Here is a tiny trained network, its code and every weight. The questions are about switching its units off for an input and a class, where a switched-off unit gives its printed mean instead of its output.

import numpy as np


def w(rows, s, z=0):
    codes = np.array(rows[::2]) - 128.0
    scale = np.full(codes.shape[1], s)
    scale[-1] = z or s
    return codes * scale


def norm(h):
    return h / np.sqrt((h * h).mean(-1, keepdims=True) + 1e-5)


def f(y):
    return np.maximum(y, 0)


def log_softmax(a):
    a = a - a.max(-1, keepdims=True)
    return a - np.log(np.exp(a).sum(-1, keepdims=True))


def net(x, mask):
    res = np.array(x, float).reshape(1, 5) / 4 @ E
    u = 0
    for l in range(2):
        y = f(norm(res) @ A[l][:, :-1].T + A[l][:, -1])
        res = res + np.where(mask[u : u + 11], y, B[l][:, -1]) @ B[l][:, :-1]
        u += 11
    return log_softmax(norm(res)[-1] @ U[:, :-1].T + U[:, -1])


A, B = {}, {}
E = w([
[1,101,121,102,109,157,151],'x0',
[184,221,74,162,161,246,111],'x1',
[135,133,154,70,168,83,105],'x2',
[102,129,164,115,48,171,84],'x3',
[70,141,66,150,125,109,71],'x4',
],0.0093)
A[0] = w([
[195,59,123,111,193,82,230,29],'L0N1',
[108,154,166,135,116,162,129,34],'L0N2',
[103,120,133,18,104,118,148,141],'L0N3',
[120,35,209,120,223,70,205,64],'L0N4',
[97,44,135,178,23,139,123,239],'L0N5',
[140,139,133,130,157,254,174,35],'L0N6',
[197,142,182,37,87,159,42,78],'L0N7',
[119,217,245,109,75,72,92,53],'L0N8',
[80,170,188,177,92,143,209,10],'L0N9',
[150,128,142,197,45,61,129,251],'L0N10',
[74,66,103,132,215,176,175,197],'L0N11',
],0.0071,0.0017)
B[0] = w([
[108,82,135,74,106,217,238,218],'L0N1',
[144,187,148,67,119,168,59,150],'L0N2',
[154,157,182,169,134,88,116,208],'L0N3',
[168,96,130,78,133,118,153,254],'L0N4',
[85,169,96,139,149,167,105,242],'L0N5',
[162,87,130,138,103,148,116,226],'L0N6',
[126,118,89,88,125,92,61,207],'L0N7',
[106,126,72,115,58,129,132,194],'L0N8',
[121,54,174,124,180,164,152,167],'L0N9',
[40,123,137,62,254,124,78,205],'L0N10',
[88,101,208,182,108,118,143,221],'L0N11',
],0.0074,0.0047)
A[1] = w([
[96,95,28,128,122,132,123,158],'L1N1',
[121,97,188,116,140,240,98,119],'L1N2',
[144,102,182,97,57,173,2,196],'L1N3',
[123,177,133,133,108,150,165,39],'L1N4',
[96,123,160,71,143,92,236,152],'L1N5',
[82,176,127,167,203,215,132,194],'L1N6',
[93,117,143,76,129,75,86,252],'L1N7',
[193,231,169,214,92,126,140,200],'L1N8',
[198,109,90,155,117,149,69,13],'L1N9',
[135,102,131,115,149,169,161,134],'L1N10',
[100,103,91,167,76,55,123,222],'L1N11',
],0.0079,0.0018)
B[1] = w([
[80,120,92,168,75,181,130,181],'L1N1',
[107,131,149,179,74,73,146,228],'L1N2',
[107,188,147,138,70,124,130,253],'L1N3',
[85,70,204,95,111,156,98,141],'L1N4',
[178,62,115,120,149,49,115,242],'L1N5',
[175,92,169,140,97,255,188,243],'L1N6',
[112,212,65,158,147,101,122,244],'L1N7',
[161,108,119,119,180,127,115,186],'L1N8',
[83,163,135,152,250,116,151,177],'L1N9',
[110,82,209,90,132,82,95,181],'L1N10',
[128,196,121,175,144,186,98,179],'L1N11',
],0.0072,0.0057)
U = w([
[116,63,119,134,210,3,160,4],'0',
[50,130,22,179,205,155,98,7],'1',
[72,227,101,125,83,96,68,201],'2',
[206,167,84,159,245,144,124,227],'3',
[97,94,117,139,45,249,164,159],'4',
[170,51,111,45,187,83,166,164],'5',
],0.0065,0.0016)

Each question gives the input, the list of numbers given to net, and the class t.
The units are the neurons (one row each of A and B). Each row of codes is followed by its name. A weight is (code - 128) times the scale printed after its matrix; where a second scale follows, it is the last column's (A, B and U).
mask holds one flag per neuron, layer by layer. A switched-off neuron (its flag False) gives its mean, the last column of its row in B, instead of its output. The means were averaged over made-up inputs and are rounded, as every weight is.
A unit's drop is (log p(t) with every unit on - log p(t) with that unit switched off) / (log p(t) with every unit on - log p(t) with every unit switched off).
The circuit of an input: a set's keep is (log p(t) with only the set's units on - log p(t) with every unit switched off) / (log p(t) with every unit on - log p(t) with every unit switched off). Starting from the 12 units with the biggest drops (on a tie, the unit counted first), units are removed one at a time, each time the one whose removal leaves the highest keep (on an exact tie, the one counted first), for as long as the keep stays at least 0.8.
units of the circuit, in order: the units of the circuit, biggest drop first
k most important neurons: the k neurons with the biggest drops, biggest first
k most important neurons of layer l: the k neurons of layer l with the biggest drops, biggest first
drop of u: that unit's drop, to one decimal
input [-5,-1,7,6,-8], class 2: 3 most important neurons	L0N7; L1N3; L0N8
input [2,5,-6,-4,7], class 4: units of the circuit, in order	L1N6
input [-2,2,5,4,-6], class 2: units of the circuit, in order	L0N7; L1N3; L1N6
input [1,1,1,-3,1], class 0: units of the circuit, in order	L1N5; L0N11
input [3,-1,3,2,-5], class 0: units of the circuit, in order	L1N5; L1N6
input [-5,-5,-8,8,4], class 1: units of the circuit, in order	L0N10; L0N5
input [5,-5,2,5,-2], class 2: 4 most important neurons of layer 0	L0N1; L0N5; L0N3; L0N8
input [-1,0,0,6,-8], class 2: 2 most important neurons of layer 0	L0N7; L0N1
input [-7,-5,-5,7,-7], class 2: 3 most important neurons of layer 1	L1N3; L1N6; L1N7
input [5,5,6,-4,5], class 4: drop of L0N1	-0.1
input [3,7,2,-3,-2], class 4: drop of L1N8	-0.1
input [-6,-2,2,7,-3], class 2: drop of L1N2	0.0
